[128 = 0]

[122 129 116 129 142 126 116 196 107 134 115 106  98 124 154 127 111 129
 130 135 121 155 127 126 127 116 224 130 149 110 138 112 154  91  94] -> L
[134 127 118 124 124 127 134 175 112 121 106 102 101 114 122 124 109 139
 121 129 127 127 131 118 116 114 198 129 135 136 130 122 142 103 128] -> L
[151 116 125 134 113 146 142  95 125 121  91 129 129 127 139 121 132 119
 107 129 140 120 134 135 119 119 144 121 119 162 122 123 136 123 146] -> L
[131 130 127 117 144 105 126 172 151 118 122 122 115 124  87 119 132 119
 123 146 127 126 117 142 132 111 162 137 134 115 124 155 111 159 163] -> H
[132 119 115 117 123 128 144 168 106 127 106 118  97 103 158 116 119 129
 125 118 131 134 136 121 113 121 226 123 146 132 129 114 148  92  98] -> L
[129 128 119 128 118 135 119 147 115 124 127 125 142 132 152 105 118 148
 129 116 133 118 128 128 125 127 132 132 137 139 126 127 136 120 106] -> C
[117 120 110 136 114 133 120 106 107 125 104 100 120 132 146 113 131 128
 126 114 129 143 128 131 121 111 158 135 156 131 131 114 150 124 134] -> L
[143 114 116 121 115 122 126 162 122 118  90 105 102 123 141 121 110 119
 102 113 130 132 129 129 120 100 245 124 137 141 118 109 144  81 150] -> C
[125 112 124 127  98 111 137  44 129 141  96 119 134 115 119 106 107 116
 112 114 140 114 127 130 103 130 121 115 127 167 121 111 134 136  97] -> C
[115 118 108 125 120 124 137 127 131 138 124 109 108 108 149 127 107 122
 112 118 113 132 130 113 109 120 182 131 151 128 133 120 140 121  83] -> L
[129 123 124 122 123 125 138 106 125 127 104 113 118 121 123 132 132 120
 123 122 114 128 120 117 116 127 148 133 149 146 121 134 129 150 147] -> L
[146 122 129 129 136 135 154 155 111 113 122 125 111 123 143 124 170 100
  99 120 134 130 127 119 123 119 152 127 122 157 127 129 139  97 191] -> L
[122 137 123 127 142 117 119 164 143 136 131 120 114 128 106 137 115 130
 126 127 158 115 132 131 133 123 161 122 134 133 124 139 128 132 137] -> H
[106 131 120 140  98 101 123 140 117 137 114 107 131 122  96 115  93 131
 138 119 106 113 125 146 124 112 116 146 145 128 118 116 143 153 105] -> C
[112 118 106 132 119 135 114 165 116 128 106 105 113 117 185 113  84 147
 131 108 129 144 133 128 123 102 214 123 168  95 126 106 145  90  96] -> C
[120 123 120 143 133 157 150  72 110 131 134 120 133 123 174 114 154 123
 124 115 140 147 128 103 110 144 111 122 138 145 138 112 144 121 118] -> L
[141 119 120 121  98 124 150 150 106 106  99 120  92 113 110 117 128 116
  94 124 128 105 126 128 116 117 167 121 130 157 132 127 147 114 185] -> L
[117 132 107 119 102 103 140 101 121 131 127 119 126 117 147  98 105 130
 142  95 129 100 123 112 111 124 148 124 138 145 136 141 135 124  52] -> C
[134 124 107 125 134 135 119 167 128 135 140 105 103 126 151 135 127 119
 110 125 126 150 135 133 123 110 230 130 132 126 121  97 136 108 134] -> L
[132 137 110 117 133 119 118 201 109 123 104 110  93 121 145 125 105 113
 124 111 111 152 130 124 127 104 232 132 142 122 117 113 140  97 132] -> L
[134 103 111 127 143 156 135 216 115 113  98 107 101 141 214 126 128 133
 112 117 131 148 128 122 125 113 252 104 163 129 117 127 152  56 167] -> C
[135 120 119 121 122 123 127 184 116 124 119 116 110 118 131 130 110 129
 125 128 125 124 130 130 119 112 211 127 143 121 127 128 137 103 119] -> C
[136 130 137 121 132 110 124 169 150 134 127 116  87 115 116 145 134 112
 117 130 128 152 133 132 129 116 214 130 125 112 114 136 128 140  99] -> L
[127 125 123 113 107 112 134 144 112 125 115 115 111 119 162 112 101 130
 139 123 139 124 129 126 123 124 210 115 157 134 125 115 142  86  47] -> L
[127 109 125 126 103 116 127  79 131 131 102 115 131 128 132 123 111 125
 108 129 132 122 126 155 115 117 150 130 130 144 122 118 128 114 124] -> C
[127 123 128 122 108 117 132  54 151 139 113 114 120 117 126 136 115 119
 125 118 108 128 122 131 110 133 168 145 144 138 126 132 135 143  74] -> C
[118 127 116 121 116 104 123 158 110 132 131 114 114 102 148  99  85 140
 156 119 137 136 135 118 121 118 199 129 143 119 140 113 142 115  23] -> L
[132 133 117 119 136 107 155 191 120 120 127 115 103 113 124 138 144  98
 129 132 109 135 131 116 128 116 186 138 140 122 132 130 136 137 165] -> C
[119 124 118 131 115 133 145 127 114 125 113 121 117 114 157 114 117 119
 142 116 122 139 123 120 116 119 155 128 138 146 129 123 144 130 115] -> C
[123 113 118 124 121 119 132 121 115 138 112 121 117 124 145 109 115 132
 128 123 132 120 134 126 119 118 165 119 135 145 126 111 141 113 111] -> C
